Here is a tiny trained network, its code and every weight. The questions are about switching its units off for an input and a target symbol, where a switched-off unit gives its printed mean instead of its output.

import numpy as np


def w(rows, s, z=0):
    codes = np.array(rows[::2]) - 128.0
    scale = np.full(codes.shape[1], s)
    scale[-1] = z or s
    return codes * scale


def softmax(a):
    e = np.exp(a - a.max(-1, keepdims=True))
    return e / e.sum(-1, keepdims=True)


def log_softmax(a):
    a = a - a.max(-1, keepdims=True)
    return a - np.log(np.exp(a).sum(-1, keepdims=True))


def net(x, mask):
    ids = ['ΛΦβγδεζηθμστψ'.index(c) for c in x.split()]
    T = len(ids)
    res = E[ids] + P[:T]
    u = 0
    for l in range(3):
        r = res
        for j in range(2):
            rows = slice(4 * j, 4 * j + 4)
            q, k, v = (r @ M[l][rows].T for M in (Q, K, V))
            z = softmax(np.where(np.tri(T) > 0, q @ k.T / 4**0.5, -1e9)) @ v
            o = O[l][rows]
            res = res + np.where(mask[u + j], z, o[:, -1]) @ o[:, :-1]
        u += 2
    return log_softmax(res[-1] @ U[:, :-1].T + U[:, -1])


Q, K, V, O = {}, {}, {}, {}
E = w([
[112,61,149,128,124,95,193],'Λ',
[120,164,97,250,113,130,123],'Φ',
[90,110,165,97,105,163,83],'β',
[111,140,157,176,83,126,43],'γ',
[192,180,120,153,110,198,98],'δ',
[111,117,200,159,70,141,105],'ε',
[60,151,129,170,133,135,174],'ζ',
[141,54,157,130,153,104,118],'η',
[150,142,127,133,182,177,59],'θ',
[165,136,148,78,108,65,157],'μ',
[107,70,142,96,167,170,139],'σ',
[111,156,138,168,184,174,173],'τ',
[134,149,92,206,180,82,159],'ψ',
],0.023)
P = w([
[179,60,64,16,165,81,164],'0',
[120,108,255,68,192,107,59],'1',
[190,57,37,120,127,112,144],'2',
[148,129,247,91,187,95,109],'3',
[159,85,15,99,94,158,109],'4',
[114,194,242,121,154,114,102],'5',
[145,142,21,206,82,120,86],'6',
[121,172,212,95,191,89,178],'7',
[109,153,25,212,95,92,105],'8',
[100,182,218,96,176,97,107],'9',
],0.0067)
Q[0] = w([
[129,68,202,123,114,22,212],'L0H1',
[187,255,80,91,208,145,124],'L0H1',
[151,108,87,135,120,222,154],'L0H1',
[105,37,48,188,113,179,117],'L0H1',
[179,102,109,187,154,194,32],'L0H2',
[167,206,197,172,136,147,128],'L0H2',
[129,139,200,212,168,121,147],'L0H2',
[109,160,216,90,111,57,113],'L0H2',
],0.0073)
K[0] = w([
[100,7,161,167,71,94,156],'L0H1',
[192,101,97,66,188,203,47],'L0H1',
[133,148,115,179,129,222,180],'L0H1',
[135,216,51,187,204,90,211],'L0H1',
[172,131,114,191,159,213,138],'L0H2',
[129,255,144,137,135,109,143],'L0H2',
[41,47,118,160,115,116,184],'L0H2',
[121,130,192,111,124,104,102],'L0H2',
],0.0083)
V[0] = w([
[71,79,123,90,66,108,139],'L0H1',
[195,87,149,156,92,199,134],'L0H1',
[106,96,83,177,41,73,171],'L0H1',
[160,45,83,65,34,128,86],'L0H1',
[216,207,86,1,140,174,173],'L0H2',
[123,132,97,120,169,142,19],'L0H2',
[179,83,121,195,175,182,167],'L0H2',
[7,241,88,145,142,106,144],'L0H2',
],0.0056)
O[0] = w([
[127,153,143,64,115,71,83,96],'L0H1',
[89,149,154,168,134,157,92,167],'L0H1',
[124,1,165,133,123,121,60,60],'L0H1',
[65,200,95,17,235,123,112,94],'L0H1',
[120,94,166,122,132,76,174,5],'L0H2',
[131,107,96,139,158,42,92,192],'L0H2',
[193,199,156,141,131,237,30,172],'L0H2',
[149,180,161,89,241,105,160,88],'L0H2',
],0.0056,0.0027)
Q[1] = w([
[119,73,2,165,67,141,100],'L1H1',
[132,80,179,140,178,126,49],'L1H1',
[194,192,84,39,198,76,93],'L1H1',
[59,174,31,185,182,163,114],'L1H1',
[155,74,75,30,114,107,127],'L1H2',
[46,94,136,153,169,138,178],'L1H2',
[170,187,229,70,219,99,122],'L1H2',
[69,113,36,110,159,173,93],'L1H2',
],0.0084)
K[1] = w([
[159,220,8,167,143,177,172],'L1H1',
[151,129,188,125,232,149,147],'L1H1',
[216,91,123,88,124,93,75],'L1H1',
[97,114,79,135,141,146,131],'L1H1',
[177,115,133,91,121,104,139],'L1H2',
[75,112,85,137,125,89,201],'L1H2',
[99,86,163,111,177,171,75],'L1H2',
[129,122,150,159,125,74,190],'L1H2',
],0.011)
V[1] = w([
[136,116,42,109,219,108,149],'L1H1',
[2,69,77,134,162,96,183],'L1H1',
[191,188,126,152,65,77,154],'L1H1',
[50,117,143,223,56,175,119],'L1H1',
[33,40,70,159,150,160,156],'L1H2',
[34,93,76,187,114,58,173],'L1H2',
[152,130,4,127,83,211,83],'L1H2',
[129,184,105,166,137,99,129],'L1H2',
],0.0081)
O[1] = w([
[119,169,123,156,127,47,181,79],'L1H1',
[245,141,202,126,101,100,186,98],'L1H1',
[60,64,59,122,69,141,119,5],'L1H1',
[127,101,254,124,71,129,80,224],'L1H1',
[138,116,171,188,177,157,118,145],'L1H2',
[181,155,221,178,164,101,177,68],'L1H2',
[145,53,173,78,157,175,130,192],'L1H2',
[142,96,139,164,73,111,180,145],'L1H2',
],0.0084,0.0028)
Q[2] = w([
[127,96,108,53,134,86,170],'L2H1',
[179,110,99,170,128,200,113],'L2H1',
[107,134,75,95,136,164,113],'L2H1',
[144,194,115,147,140,144,82],'L2H1',
[79,148,120,2,158,128,151],'L2H2',
[124,208,144,155,148,178,151],'L2H2',
[119,131,85,173,149,100,87],'L2H2',
[84,168,76,75,115,98,141],'L2H2',
],0.01)
K[2] = w([
[91,18,87,69,120,17,80],'L2H1',
[94,229,94,184,77,206,100],'L2H1',
[146,155,91,96,149,149,107],'L2H1',
[157,105,47,199,169,129,61],'L2H1',
[128,63,167,2,136,50,50],'L2H2',
[181,92,99,150,111,145,79],'L2H2',
[96,176,84,155,153,131,92],'L2H2',
[130,115,47,43,120,69,128],'L2H2',
],0.0078)
V[2] = w([
[98,109,128,97,21,123,154],'L2H1',
[97,138,130,60,127,159,255],'L2H1',
[247,189,70,62,29,153,73],'L2H1',
[189,103,28,134,103,74,155],'L2H1',
[221,160,174,128,3,59,63],'L2H2',
[78,165,119,217,125,122,155],'L2H2',
[89,119,176,107,138,74,153],'L2H2',
[150,95,75,99,133,152,108],'L2H2',
],0.0067)
O[2] = w([
[231,154,137,153,106,145,96,11],'L2H1',
[154,185,145,92,102,200,97,38],'L2H1',
[166,128,47,193,128,152,100,104],'L2H1',
[96,112,216,196,151,104,62,2],'L2H1',
[149,137,106,170,130,139,46,172],'L2H2',
[94,110,134,159,93,81,190,172],'L2H2',
[254,126,70,6,135,132,152,112],'L2H2',
[169,211,157,138,152,101,109,76],'L2H2',
],0.0078,0.0045)
U = w([
[236,116,193,75,53,144,168,173],'Λ',
[128,111,86,157,76,71,177,158],'Φ',
[122,148,187,67,185,131,49,116],'β',
[121,211,104,79,44,7,51,213],'γ',
[201,175,120,126,91,194,118,142],'δ',
[121,48,212,139,125,187,70,2],'ε',
[62,180,140,88,80,198,220,125],'ζ',
[175,52,141,113,213,42,26,59],'η',
[81,114,35,104,161,183,113,112],'θ',
[171,182,71,1,107,81,131,159],'μ',
[190,98,205,116,235,187,115,98],'σ',
[111,165,111,76,187,225,194,52],'τ',
[47,127,60,111,186,82,132,184],'ψ',
],0.0062,0.0057)

Each question gives the input, a string of symbols that net reads in full, and the target symbol t.
The units are the heads (4 rows each of Q, K, V and O). Each row of codes is followed by its name. A weight is (code - 128) times the scale printed after its matrix; where a second scale follows, it is the last column's (O and U).
mask holds one flag per head, layer by layer. A switched-off head (its flag False) gives its mean, the last column of its rows in O, instead of its output. The means were averaged over made-up inputs and are rounded, as every weight is.
A unit's drop is (log p(t) with every unit on - log p(t) with that unit switched off) / (log p(t) with every unit on - log p(t) with every unit switched off).
The circuit of an input: a set's keep is (log p(t) with only the set's units on - log p(t) with every unit switched off) / (log p(t) with every unit on - log p(t) with every unit switched off). Starting from all 6 units, units are removed one at a time, each time the one whose removal leaves the highest keep (on an exact tie, the one counted first), for as long as the keep stays at least 0.8.
units of the circuit, in order: the units of the circuit, biggest drop first
unit that matters most: the unit with the biggest drop
heads that matter: for each layer, one digit per head in row order, 1 if its drop is at least 0.15 and else 0, layers parted by /
input β δ Φ γ σ β Λ, target ε: heads that matter : 11 / 10 / 00
input β δ η μ Φ ψ σ β σ, target Φ: units of the circuit, in order : (L0H1, L1H2, L2H2)
input ψ δ β, target θ: units of the circuit, in order : (L1H1, L0H1)
input γ δ ζ σ τ γ ε, target ζ: units of the circuit, in order : (L2H1, L1H2)
input γ σ ψ ψ γ σ θ ε, target ε: units of the circuit, in order : (L1H1, L1H2)
input ψ ψ μ τ δ η ψ τ ε, target ζ: units of the circuit, in order : (L2H2, L2H1, L1H1)
input β γ γ, target η: units of the circuit, in order : (L0H2, L2H1, L2H2)
input ζ Φ Λ σ γ, target ε: units of the circuit, in order : (L0H1, L1H1)
input η μ γ σ β, target γ: units of the circuit, in order : (L1H2, L0H2)
input ψ γ β, target Φ: units of the circuit, in order : (L1H1, L2H2, L1H2)
input θ Φ β, target ε: units of the circuit, in order : (L0H1, L1H1, L0H2)
input β ψ ε θ η ψ η δ η Φ, target Φ: units of the circuit, in order : (L2H2, L1H2)
input β γ ψ β β, target Φ: units of the circuit, in order : (L1H1, L1H2, L2H2)
input γ γ ζ ε β δ Λ, target θ: unit that matters most : L0H1
input β β μ, target γ: heads that matter : 10 / 11 / 10
input δ η ζ β β γ β ζ β, target Λ: units of the circuit, in order : (L1H1, L2H1, L1H2)
input σ β θ β ε γ ζ γ ψ, target Φ: units of the circuit, in order : (L2H2, L1H2)
input Φ ζ τ δ, target δ: unit that matters most : L0H1
input Λ β β θ ε γ σ, target ψ: heads that matter : 10 / 11 / 10
input τ β δ Λ ζ ζ γ, target Λ: unit that matters most : L1H2
input γ β ψ θ ζ σ δ σ γ, target θ: heads that matter : 10 / 11 / 10
input β β β β θ, target ψ: heads that matter : 01 / 10 / 10
input β β τ, target ζ: heads that matter : 10 / 00 / 11
input β η σ δ Λ ζ Λ σ δ, target θ: heads that matter : 00 / 11 / 00
input ψ γ η β θ, target ψ: heads that matter : 00 / 10 / 10
input θ Λ γ, target ψ: heads that matter : 10 / 10 / 00
input η β δ μ Λ θ β, target ψ: heads that matter : 00 / 10 / 10
input η ζ ε θ β μ δ β β, target θ: heads that matter : 10 / 10 / 10
